Below are the code and all the weights of a small trained network. Each question names an input and a target symbol and asks about switching units off, where a switched-off unit gives its printed mean instead of its output.

import numpy as np


def w(rows, s, z=0):
    codes = np.array(rows[::2]) - 128.0
    scale = np.full(codes.shape[1], s)
    scale[-1] = z or s
    return codes * scale


def f(y):
    return y / 2 * (1 + np.tanh(0.7978845608 * (y + 0.044715 * y**3)))


def softmax(a):
    e = np.exp(a - a.max(-1, keepdims=True))
    return e / e.sum(-1, keepdims=True)


def log_softmax(a):
    a = a - a.max(-1, keepdims=True)
    return a - np.log(np.exp(a).sum(-1, keepdims=True))


def net(x, mask):
    ids = ['γεζηλτψω'.index(c) for c in x.split()]
    T = len(ids)
    res = E[ids] + P[:T]
    q, k, v = (res @ M[0].T for M in (Q, K, V))
    z = softmax(np.where(np.tri(T) > 0, q @ k.T / 4**0.5, -1e9)) @ v
    res = res + np.where(mask[0], z, O[0][:, -1]) @ O[0][:, :-1]
    y = f(res @ A[0][:, :-1].T + A[0][:, -1])
    res = res + np.where(mask[1:17], y, B[0][:, -1]) @ B[0][:, :-1]
    return log_softmax(res[-1] @ U[:, :-1].T + U[:, -1])


Q, K, V, O, A, B = {}, {}, {}, {}, {}, {}
E = w([
[102,145,144,123],'γ',
[94,41,205,105],'ε',
[87,119,151,109],'ζ',
[82,127,193,123],'η',
[146,195,185,171],'λ',
[192,130,230,172],'τ',
[197,160,48,109],'ψ',
[250,25,145,122],'ω',
],0.018)
P = w([
[111,100,112,253],'0',
[124,100,122,236],'1',
[127,112,127,206],'2',
[124,126,143,174],'3',
[126,137,148,157],'4',
[130,147,152,140],'5',
[133,150,155,125],'6',
[134,158,159,113],'7',
[139,167,165,101],'8',
[142,175,164,94],'9',
[144,180,169,78],'10',
[142,183,169,70],'11',
[143,191,173,62],'12',
],0.017)
Q[0] = w([
[70,114,103,85],'h0',
[162,93,6,156],'h0',
[75,147,146,122],'h0',
[136,161,153,87],'h0',
],0.013)
K[0] = w([
[115,174,127,189],'h0',
[43,72,113,214],'h0',
[146,151,162,136],'h0',
[94,160,164,6],'h0',
],0.014)
V[0] = w([
[145,249,59,181],'h0',
[243,94,153,164],'h0',
[147,197,231,143],'h0',
[64,134,152,122],'h0',
],0.014)
O[0] = w([
[124,195,65,254,101],'h0',
[239,193,203,115,238],'h0',
[121,251,168,162,248],'h0',
[43,115,152,145,116],'h0',
],0.01,0.011)
A[0] = w([
[45,171,207,161,147],'n0',
[238,163,175,83,142],'n1',
[16,138,5,202,110],'n2',
[187,122,143,150,10],'n3',
[123,176,46,193,116],'n4',
[121,93,149,41,116],'n5',
[115,55,81,143,159],'n6',
[140,131,31,49,170],'n7',
[191,147,51,71,52],'n8',
[39,125,164,22,173],'n9',
[141,93,110,74,82],'n10',
[154,224,160,94,192],'n11',
[131,77,147,157,152],'n12',
[103,135,190,255,117],'n13',
[160,129,158,221,153],'n14',
[19,133,184,198,79],'n15',
],0.0086,0.011)
B[0] = w([
[106,98,141,187,198],'n0',
[70,100,71,212,244],'n1',
[2,215,55,74,134],'n2',
[18,164,140,110,141],'n3',
[160,142,148,54,146],'n4',
[126,199,139,158,149],'n5',
[174,24,85,81,129],'n6',
[212,183,216,72,130],'n7',
[54,181,162,147,133],'n8',
[153,114,88,195,160],'n9',
[107,225,105,160,133],'n10',
[166,78,114,139,253],'n11',
[163,96,132,91,133],'n12',
[161,179,180,53,183],'n13',
[102,116,82,47,180],'n14',
[98,51,198,106,151],'n15',
],0.008,0.03)
U = w([
[231,84,197,96,199],'γ',
[128,198,152,167,183],'ε',
[59,102,96,117,148],'ζ',
[137,200,230,68,1],'η',
[156,83,2,180,119],'λ',
[69,120,176,113,36],'τ',
[186,184,50,77,204],'ψ',
[30,214,85,124,37],'ω',
],0.0083,0.0092)

Each question gives the input, a string of symbols that net reads in full, and the target symbol t.
The units are the heads (4 rows each of Q, K, V and O) and the neurons (one row each of A and B). Each row of codes is followed by its name. A weight is (code - 128) times the scale printed after its matrix; where a second scale follows, it is the last column's (O, A, B and U).
mask holds one flag per unit, heads first, then neurons. A switched-off unit (its flag False) gives its mean, the last column of its rows in O or B, instead of its output. The means were averaged over made-up inputs and are rounded, as every weight is.
A unit's drop is (log p(t) with every unit on - log p(t) with that unit switched off) / (log p(t) with every unit on - log p(t) with every unit switched off).
The circuit of an input: a set's keep is (log p(t) with only the set's units on - log p(t) with every unit switched off) / (log p(t) with every unit on - log p(t) with every unit switched off). Starting from the 12 units with the biggest drops (on a tie, the unit counted first), units are removed one at a time, each time the one whose removal leaves the highest keep (on an exact tie, the one counted first), for as long as the keep stays at least 0.8.
units of the circuit, in order: the units of the circuit, biggest drop first
unit that matters most: the unit with the biggest drop
top k neurons: the k neurons with the biggest drops, biggest first
input τ ψ η λ γ, target η: units of the circuit, in order : (h0, n1, n13, n4)
input γ ω τ γ, target λ: units of the circuit, in order : (n1, h0, n13, n11)
input ω λ η ψ τ γ ω λ λ ζ λ, target η: top 3 neurons : (n13, n4, n9)
input ψ λ ω γ, target λ: units of the circuit, in order : (h0, n1, n13)
input γ ω γ τ η ζ γ ψ γ γ λ η, target η: units of the circuit, in order : (h0, n13, n1, n15)
input ε ε τ η ε ε λ ζ, target η: units of the circuit, in order : (h0, n1, n13)
input η ω ε ε ψ ω ζ, target λ: units of the circuit, in order : (n13, h0)
input λ η τ ζ ε η η ζ η ε, target τ: top neuron : (n15)
input γ γ ψ ε τ τ ε ψ ζ, target ψ: units of the circuit, in order : (h0, n1, n15, n0)
input ε λ ζ γ γ ε ε ε ε, target ε: top 2 neurons : (n5, n9)
input γ η ψ τ, target ψ: units of the circuit, in order : (h0, n14, n0)
input ω ψ τ ε γ ψ ε γ γ ζ γ λ γ, target η: units of the circuit, in order : (h0, n1, n13, n15)
input ε γ ε τ ψ η, target ψ: top 2 neurons : (n14, n15)
input γ γ ψ, target ψ: top 3 neurons : (n1, n4, n0)
input ε γ λ, target γ: unit that matters most : n1
input γ γ ψ ψ ζ λ γ ζ ψ λ λ, target ψ: units of the circuit, in order : (h0, n14, n4, n11)
input ω ζ η, target λ: units of the circuit, in order : (n1, h0, n13)
input ω γ η λ ε ψ ε τ ω λ, target λ: top 3 neurons : (n1, n11, n13)
input ζ λ ε η, target γ: units of the circuit, in order : (n1, n3)
input λ η η γ ω η, target λ: top 3 neurons : (n1, n13, n9)
input γ γ ε ψ, target γ: units of the circuit, in order : (h0, n1)
input γ ω λ, target λ: top 3 neurons : (n1, n13, n11)
input τ γ λ ω γ ζ ε ω ε, target λ: top 3 neurons : (n1, n13, n9)
input ψ η ε γ, target γ: top neuron : (n1)
input η ε ω τ ψ, target γ: top 3 neurons : (n7, n14, n3)
